Here is a tiny trained network, its code and every weight. The questions are about switching its units off for an input and a class, where a switched-off unit gives its printed mean instead of its output.

import numpy as np


def w(rows, s, z=0):
    codes = np.array(rows[::2]) - 128.0
    scale = np.full(codes.shape[1], s)
    scale[-1] = z or s
    return codes * scale


def f(y):
    return y / 2 * (1 + np.tanh(0.7978845608 * (y + 0.044715 * y**3)))


def log_softmax(a):
    a = a - a.max(-1, keepdims=True)
    return a - np.log(np.exp(a).sum(-1, keepdims=True))


def net(x, mask):
    res = np.array(x, float).reshape(1, 8) / 4 @ E
    y = f(res @ A[0][:, :-1].T + A[0][:, -1])
    res = res + np.where(mask, y, B[0][:, -1]) @ B[0][:, :-1]
    return log_softmax(res[-1] @ U[:, :-1].T + U[:, -1])


A, B = {}, {}
E = w([
[154,167,120],'x0',
[167,139,94],'x1',
[156,94,171],'x2',
[93,86,211],'x3',
[254,64,61],'x4',
[138,189,142],'x5',
[85,177,44],'x6',
[57,76,72],'x7',
],0.0057)
A[0] = w([
[233,133,207,245],'n0',
[207,181,114,67],'n1',
[188,38,40,202],'n2',
[153,111,67,81],'n3',
[74,165,176,253],'n4',
[133,126,59,196],'n5',
[7,68,155,253],'n6',
[107,3,57,94],'n7',
[39,167,24,185],'n8',
],0.0074,0.0052)
B[0] = w([
[187,170,166,237],'n0',
[136,68,121,140],'n1',
[108,144,226,226],'n2',
[144,56,135,132],'n3',
[82,244,204,232],'n4',
[152,123,180,191],'n5',
[148,177,226,253],'n6',
[97,2,152,156],'n7',
[134,180,127,232],'n8',
],0.0082,0.0058)
U = w([
[97,153,166,252],'0',
[49,137,74,5],'1',
[173,76,136,38],'2',
[33,3,132,76],'3',
],0.012,0.0037)

Each question gives the input, the list of numbers given to net, and the class t.
The units are the neurons (one row each of A and B). Each row of codes is followed by its name. A weight is (code - 128) times the scale printed after its matrix; where a second scale follows, it is the last column's (A, B and U).
mask holds one flag per neuron, in row order. A switched-off neuron (its flag False) gives its mean, the last column of its row in B, instead of its output. The means were averaged over made-up inputs and are rounded, as every weight is.
A unit's drop is (log p(t) with every unit on - log p(t) with that unit switched off) / (log p(t) with every unit on - log p(t) with every unit switched off).
The circuit of an input: a set's keep is (log p(t) with only the set's units on - log p(t) with every unit switched off) / (log p(t) with every unit on - log p(t) with every unit switched off). Starting from all 9 units, units are removed one at a time, each time the one whose removal leaves the highest keep (on an exact tie, the one counted first), for as long as the keep stays at least 0.8.
units of the circuit, in order: the units of the circuit, biggest drop first
k most important neurons: the k neurons with the biggest drops, biggest first
drop when u is switched off: that unit's drop, to one decimal
input [-6,2,3,4,3,-8,7,2], class 3: units of the circuit, in order -> (n7)
input [5,4,8,3,3,2,6,-8], class 2: units of the circuit, in order -> (n4, n6, n1)
input [-6,2,0,7,6,2,8,6], class 3: 3 most important neurons -> (n7, n0, n4)
input [4,6,-6,-6,0,-6,-8,7], class 3: 4 most important neurons -> (n7, n4, n0, n6)
input [-5,7,-1,5,1,-8,-1,1], class 3: 3 most important neurons -> (n7, n4, n8)
input [-8,-1,7,4,8,2,6,1], class 3: 2 most important neurons -> (n7, n4)
input [-2,4,0,-6,7,-1,-4,6], class 3: 2 most important neurons -> (n7, n6)
input [3,-3,2,-3,3,8,-7,-6], class 2: drop when n1 is switched off -> 0.2
input [8,-5,0,-2,3,6,3,-8], class 2: drop when n2 is switched off -> 0.2
input [7,5,8,-1,-1,3,2,-8], class 2: drop when n6 is switched off -> 0.3
